W =
[[ -7   5  -5   8  13 -11   5  33   9  -3]
 [  9  20 -21  26  37   6   5  -2 -23 -12]
 [-15   5  -4  -6  23  10  12  -5 -20  -7]
 [-13 -18  -9  10  10  10   0   4   3  -5]
 [ 12 -10   5 -14  -4   4   8   1  -3  -2]
 [ 13  -6  21  -7  18 -27   1  14   4  13]
 [-23  10 -13   3   5   7  22   3   0  -1]
 [ -7   0   5  -2 -23  10  -6  13   5  -1]
 [ -9 -11 -15  -7  -4  -7  -1  -3  -1   6]
 [ 16  12   6  16 -14 -13 -13 -10  24  20]
 [  5  -2 -16   5 -23 -15 -27 -14   9   1]
 [ -4 -11   6   6   4   7  -8  -4  -9  11]
 [-10 -12  -5  -4  -4  17  -2  -6  22  16]
 [-12   6  36 -11  -8  -6  -3   9   5  -5]
 [ -6 -13  -2  -4 -16  11   7   5   4   2]
 [  7 -20  -5  -8 -10 -16 -10 -25  20  10]]
Rows and columns are numbered from 0.
Find the top-left entry.
Answer: -7
Find the entry at row 1, column 0.
Answer: 9
The entry in the top-right corner -> -3
The bottom-right entry: 10
Find the entry directly above -25.
Answer: 5
Find the entry at row 2, column 0.
Answer: -15
The bottom-left entry: 7
The entry directly above -18 is 5
Find the entry just left of 26.
Answer: -21
The largest entry: 37
The entry at row 0, column 1 -> 5
Find the entry directly above 2.
Answer: -5
The entry in row 0 and column 2 -> -5
Find the entry in row 2 and column 2.
Answer: -4
Find the entry directly below the largest entry.
Answer: 23
The entry in row 1 and column 1 -> 20
The entry directly above the largest entry is 13
